Below is a small trained network, with its code and all its weights. Each question gives an input and a class and asks what happens when units are switched off, that is, made to give their printed mean instead of their output.

import numpy as np


def w(rows, s, z=0):
    codes = np.array(rows[::2]) - 128.0
    scale = np.full(codes.shape[1], s)
    scale[-1] = z or s
    return codes * scale


def f(y):
    return np.maximum(y, 0)


def log_softmax(a):
    a = a - a.max(-1, keepdims=True)
    return a - np.log(np.exp(a).sum(-1, keepdims=True))


def net(x, mask):
    res = np.array(x, float).reshape(1, 6) / 4 @ E
    y = f(res @ A[0][:, :-1].T + A[0][:, -1])
    res = res + np.where(mask, y, B[0][:, -1]) @ B[0][:, :-1]
    return log_softmax(res[-1] @ U[:, :-1].T + U[:, -1])


A, B = {}, {}
E = w([
[136,196,166,71,118,161,38,5,95,133,207,130],'x0',
[127,139,130,127,124,127,127,138,127,127,127,123],'x1',
[139,124,123,127,123,120,145,118,129,131,140,130],'x2',
[86,52,174,116,81,11,62,151,157,203,176,148],'x3',
[42,79,117,45,97,229,197,167,141,115,176,129],'x4',
[124,134,136,128,131,128,124,141,120,125,127,130],'x5',
],0.013)
A[0] = w([
[105,97,136,180,110,165,162,117,141,160,129,130,106],'n0',
[43,106,128,74,112,170,139,122,122,154,194,140,13],'n1',
[36,99,131,52,72,140,150,129,141,93,172,116,101],'n2',
[212,153,134,197,160,80,113,120,108,125,96,121,204],'n3',
[162,178,103,142,163,167,148,103,109,88,106,111,199],'n4',
[121,76,96,196,128,50,165,192,164,131,61,132,55],'n5',
[104,101,98,131,137,176,184,172,128,126,113,111,137],'n6',
[141,131,133,157,107,98,72,111,145,131,128,133,93],'n7',
[176,154,179,110,103,98,64,102,142,151,172,120,104],'n8',
[120,123,129,108,139,200,172,153,99,119,96,163,124],'n9',
[92,125,106,105,135,174,202,157,135,105,96,125,136],'n10',
[105,123,112,148,119,156,202,155,139,59,115,122,128],'n11',
[158,149,169,152,117,58,43,92,113,174,158,153,120],'n12',
[176,230,76,134,202,182,143,75,98,70,99,99,50],'n13',
[115,150,80,118,113,152,177,154,144,115,106,112,121],'n14',
[112,74,143,172,146,97,160,168,133,164,84,110,137],'n15',
[93,152,131,127,119,102,145,96,125,151,113,144,101],'n16',
[129,181,145,44,133,183,90,73,101,122,177,124,4],'n17',
[71,69,155,106,96,66,113,164,164,173,157,155,59],'n18',
[185,180,123,249,169,72,120,110,119,117,69,119,67],'n19',
],0.012,0.018)
B[0] = w([
[149,103,132,105,169,114,125,128,119,99,147,141,148],'n0',
[102,183,190,138,90,202,99,77,74,114,154,138,165],'n1',
[174,173,131,137,79,195,159,122,119,175,105,175,195],'n2',
[97,173,178,124,67,194,108,105,102,153,132,156,250],'n3',
[191,93,60,132,153,154,208,185,193,131,120,145,220],'n4',
[91,206,191,115,61,213,115,58,71,148,159,165,230],'n5',
[145,70,122,151,170,80,118,142,122,97,117,105,206],'n6',
[116,111,132,135,117,87,124,106,120,104,137,78,163],'n7',
[88,130,140,153,144,94,87,93,87,109,160,105,187],'n8',
[103,100,98,161,178,86,106,113,138,116,102,132,188],'n9',
[111,78,132,164,175,67,143,131,163,102,106,93,210],'n10',
[103,92,98,124,155,62,138,139,102,137,131,85,204],'n11',
[55,82,161,166,187,126,79,62,109,74,115,45,221],'n12',
[72,210,222,115,41,192,64,77,75,183,188,154,203],'n13',
[112,87,102,125,142,94,120,129,129,111,122,109,182],'n14',
[170,161,120,96,112,165,157,150,147,137,90,163,214],'n15',
[112,120,127,131,157,126,125,125,132,112,130,144,132],'n16',
[226,116,69,69,122,173,200,251,202,160,88,169,172],'n17',
[221,149,67,99,97,177,187,194,180,148,142,170,195],'n18',
[236,104,9,67,137,134,211,208,195,131,99,169,218],'n19',
],0.011,0.024)
U = w([
[198,97,68,111,120,150,183,210,134,125,103,145,22],'0',
[128,155,183,112,64,196,91,70,87,128,129,144,253],'1',
[92,63,132,139,196,5,86,98,101,89,111,84,138],'2',
],0.012,0.002)

Each question gives the input, the list of numbers given to net, and the class t.
The units are the neurons (one row each of A and B). Each row of codes is followed by its name. A weight is (code - 128) times the scale printed after its matrix; where a second scale follows, it is the last column's (A, B and U).
mask holds one flag per neuron, in row order. A switched-off neuron (its flag False) gives its mean, the last column of its row in B, instead of its output. The means were averaged over made-up inputs and are rounded, as every weight is.
A unit's drop is (log p(t) with every unit on - log p(t) with that unit switched off) / (log p(t) with every unit on - log p(t) with every unit switched off).
The circuit of an input: a set's keep is (log p(t) with only the set's units on - log p(t) with every unit switched off) / (log p(t) with every unit on - log p(t) with every unit switched off). Starting from the 12 units with the biggest drops (on a tie, the unit counted first), units are removed one at a time, each time the one whose removal leaves the highest keep (on an exact tie, the one counted first), for as long as the keep stays at least 0.8.
units of the circuit, in order: the units of the circuit, biggest drop first
k most important neurons: the k neurons with the biggest drops, biggest first
drop when u is switched off: that unit's drop, to one decimal
input [-7,-1,-4,2,0,-1], class 1: units of the circuit, in order => (n5)
input [8,-8,-3,-5,1,-6], class 0: 2 most important neurons => (n17, n4)
input [2,6,-8,0,4,7], class 0: 2 most important neurons => (n5, n13)
input [-2,7,6,-1,4,0], class 2: 2 most important neurons => (n19, n18)
input [5,-3,-7,-2,2,0], class 0: 3 most important neurons => (n17, n5, n3)
input [3,7,3,-6,2,6], class 0: 2 most important neurons => (n4, n5)
input [6,7,8,-7,4,6], class 0: 2 most important neurons => (n17, n4)
input [-7,-1,2,1,-2,4], class 1: 2 most important neurons => (n5, n4)
input [-6,-7,8,4,-8,1], class 1: 2 most important neurons => (n5, n3)
input [-1,1,6,-2,2,-1], class 2: 4 most important neurons => (n19, n18, n17, n15)
input [-7,6,8,4,-8,-7], class 1: 2 most important neurons => (n5, n3)
input [-6,2,-5,6,-6,0], class 1: drop when n5 is switched off => 1.8
input [-7,-4,6,8,-8,4], class 1: drop when n5 is switched off => 2.2
input [6,-7,-6,-4,7,3], class 0: units of the circuit, in order => (n17)
input [-1,-1,1,2,-2,-7], class 1: drop when n16 is switched off => 0.0
